Below are the code and all the weights of a small trained network. Each question names an input and a class and asks about switching units off, where a switched-off unit gives its printed mean instead of its output.

import numpy as np


def w(rows, s, z=0):
    codes = np.array(rows[::2]) - 128.0
    scale = np.full(codes.shape[1], s)
    scale[-1] = z or s
    return codes * scale


def f(y):
    return y / 2 * (1 + np.tanh(0.7978845608 * (y + 0.044715 * y**3)))


def log_softmax(a):
    a = a - a.max(-1, keepdims=True)
    return a - np.log(np.exp(a).sum(-1, keepdims=True))


def net(x, mask):
    res = np.array(x, float).reshape(1, 7) / 4 @ E
    y = f(res @ A[0][:, :-1].T + A[0][:, -1])
    res = res + np.where(mask, y, B[0][:, -1]) @ B[0][:, :-1]
    return log_softmax(res[-1] @ U[:, :-1].T + U[:, -1])


A, B = {}, {}
E = w([
[188,49,149,56,55,121,155],'x0',
[179,173,155,111,108,56,192],'x1',
[149,114,196,158,229,128,134],'x2',
[133,99,96,194,134,91,66],'x3',
[43,143,227,109,127,60,95],'x4',
[146,133,101,67,141,34,123],'x5',
[68,7,106,165,154,155,191],'x6',
],0.011)
A[0] = w([
[166,168,125,116,87,101,65,211],'n0',
[167,144,151,119,84,124,144,196],'n1',
[116,184,184,120,177,161,168,174],'n2',
[99,89,105,162,160,96,154,232],'n3',
[78,77,131,87,121,151,94,204],'n4',
[92,105,101,151,166,92,118,158],'n5',
[142,99,48,120,140,162,123,162],'n6',
[190,71,94,80,131,164,197,198],'n7',
[128,162,186,106,153,135,124,234],'n8',
[128,85,86,127,136,173,172,134],'n9',
[63,192,73,170,107,178,48,252],'n10',
[98,122,95,183,181,97,97,120],'n11',
[144,201,48,127,79,177,57,183],'n12',
[155,137,91,149,88,172,136,198],'n13',
[59,149,125,136,198,119,132,174],'n14',
[134,126,188,71,110,9,71,186],'n15',
[168,149,120,78,132,79,89,139],'n16',
[190,120,162,103,96,131,182,183],'n17',
[74,81,181,114,89,142,116,149],'n18',
[164,77,172,101,108,107,174,201],'n19',
],0.013,0.0036)
B[0] = w([
[128,201,124,64,158,56,79,208],'n0',
[97,198,124,144,70,76,86,187],'n1',
[64,179,199,169,124,141,225,203],'n2',
[117,77,103,227,107,190,100,200],'n3',
[75,49,147,107,172,139,92,189],'n4',
[107,121,103,177,140,158,81,179],'n5',
[198,109,140,128,209,117,164,199],'n6',
[212,91,93,146,101,71,202,249],'n7',
[46,174,186,145,136,75,143,192],'n8',
[172,61,94,143,176,80,168,203],'n9',
[158,134,186,98,114,192,131,232],'n10',
[131,131,128,219,98,179,97,195],'n11',
[213,175,155,76,157,185,82,230],'n12',
[254,136,135,111,106,138,141,191],'n13',
[108,117,149,155,126,162,164,209],'n14',
[72,134,114,139,163,89,103,254],'n15',
[109,183,60,100,183,72,118,198],'n16',
[146,146,91,121,26,63,161,215],'n17',
[59,39,180,60,96,121,91,190],'n18',
[106,112,98,139,53,93,113,215],'n19',
],0.0098,0.014)
U = w([
[57,16,174,90,113,137,63,84],'0',
[60,191,240,192,151,146,222,111],'1',
[104,173,76,113,157,54,70,161],'2',
[183,66,79,146,192,114,198,90],'3',
[119,98,112,231,129,184,106,255],'4',
[178,187,170,86,121,174,63,64],'5',
[160,111,82,143,12,98,165,88],'6',
],0.011,0.0029)

Each question gives the input, the list of numbers given to net, and the class t.
The units are the neurons (one row each of A and B). Each row of codes is followed by its name. A weight is (code - 128) times the scale printed after its matrix; where a second scale follows, it is the last column's (A, B and U).
mask holds one flag per neuron, in row order. A switched-off neuron (its flag False) gives its mean, the last column of its row in B, instead of its output. The means were averaged over made-up inputs and are rounded, as every weight is.
A unit's drop is (log p(t) with every unit on - log p(t) with that unit switched off) / (log p(t) with every unit on - log p(t) with every unit switched off).
The circuit of an input: a set's keep is (log p(t) with only the set's units on - log p(t) with every unit switched off) / (log p(t) with every unit on - log p(t) with every unit switched off). Starting from the 12 units with the biggest drops (on a tie, the unit counted first), units are removed one at a time, each time the one whose removal leaves the highest keep (on an exact tie, the one counted first), for as long as the keep stays at least 0.8.
units of the circuit, in order: the units of the circuit, biggest drop first
k most important neurons: the k neurons with the biggest drops, biggest first
drop when u is switched off: that unit's drop, to one decimal
input [-8,-4,8,6,-4,-2,-6], class 1: units of the circuit, in order : n2
input [-6,-6,-6,3,6,5,5], class 0: 2 most important neurons : n18, n4
input [3,-8,-5,6,-2,3,1], class 3: 2 most important neurons : n6, n9
input [-6,-8,-8,-3,-8,-1,2], class 3: 4 most important neurons : n9, n6, n0, n1
input [-3,-7,3,-4,-1,6,-7], class 5: 2 most important neurons : n12, n10
input [3,2,-4,-5,5,-3,0], class 0: 2 most important neurons : n18, n7
input [-8,-7,-6,1,6,-5,3], class 0: 4 most important neurons : n18, n4, n10, n7
input [7,-8,-8,0,-1,3,7], class 3: 3 most important neurons : n7, n6, n9
input [5,-4,-2,-3,-6,-3,-3], class 3: 3 most important neurons : n6, n9, n12
input [-7,1,8,7,6,-4,6], class 4: 3 most important neurons : n3, n11, n5
input [8,-2,4,-7,5,-7,-8], class 1: 2 most important neurons : n2, n8
input [2,3,8,-8,-3,-5,4], class 6: 2 most important neurons : n7, n17
input [0,6,-1,-7,3,0,-5], class 2: 2 most important neurons : n16, n0
input [-2,-7,-7,7,-8,7,5], class 3: units of the circuit, in order : n6
input [4,-4,-1,-5,2,0,-4], class 2: drop when n10 is switched off : 0.1
input [1,2,-5,6,1,7,2], class 2: drop when n10 is switched off : 0.0
input [3,2,5,-8,-6,-7,2], class 6: drop when n17 is switched off : 0.8
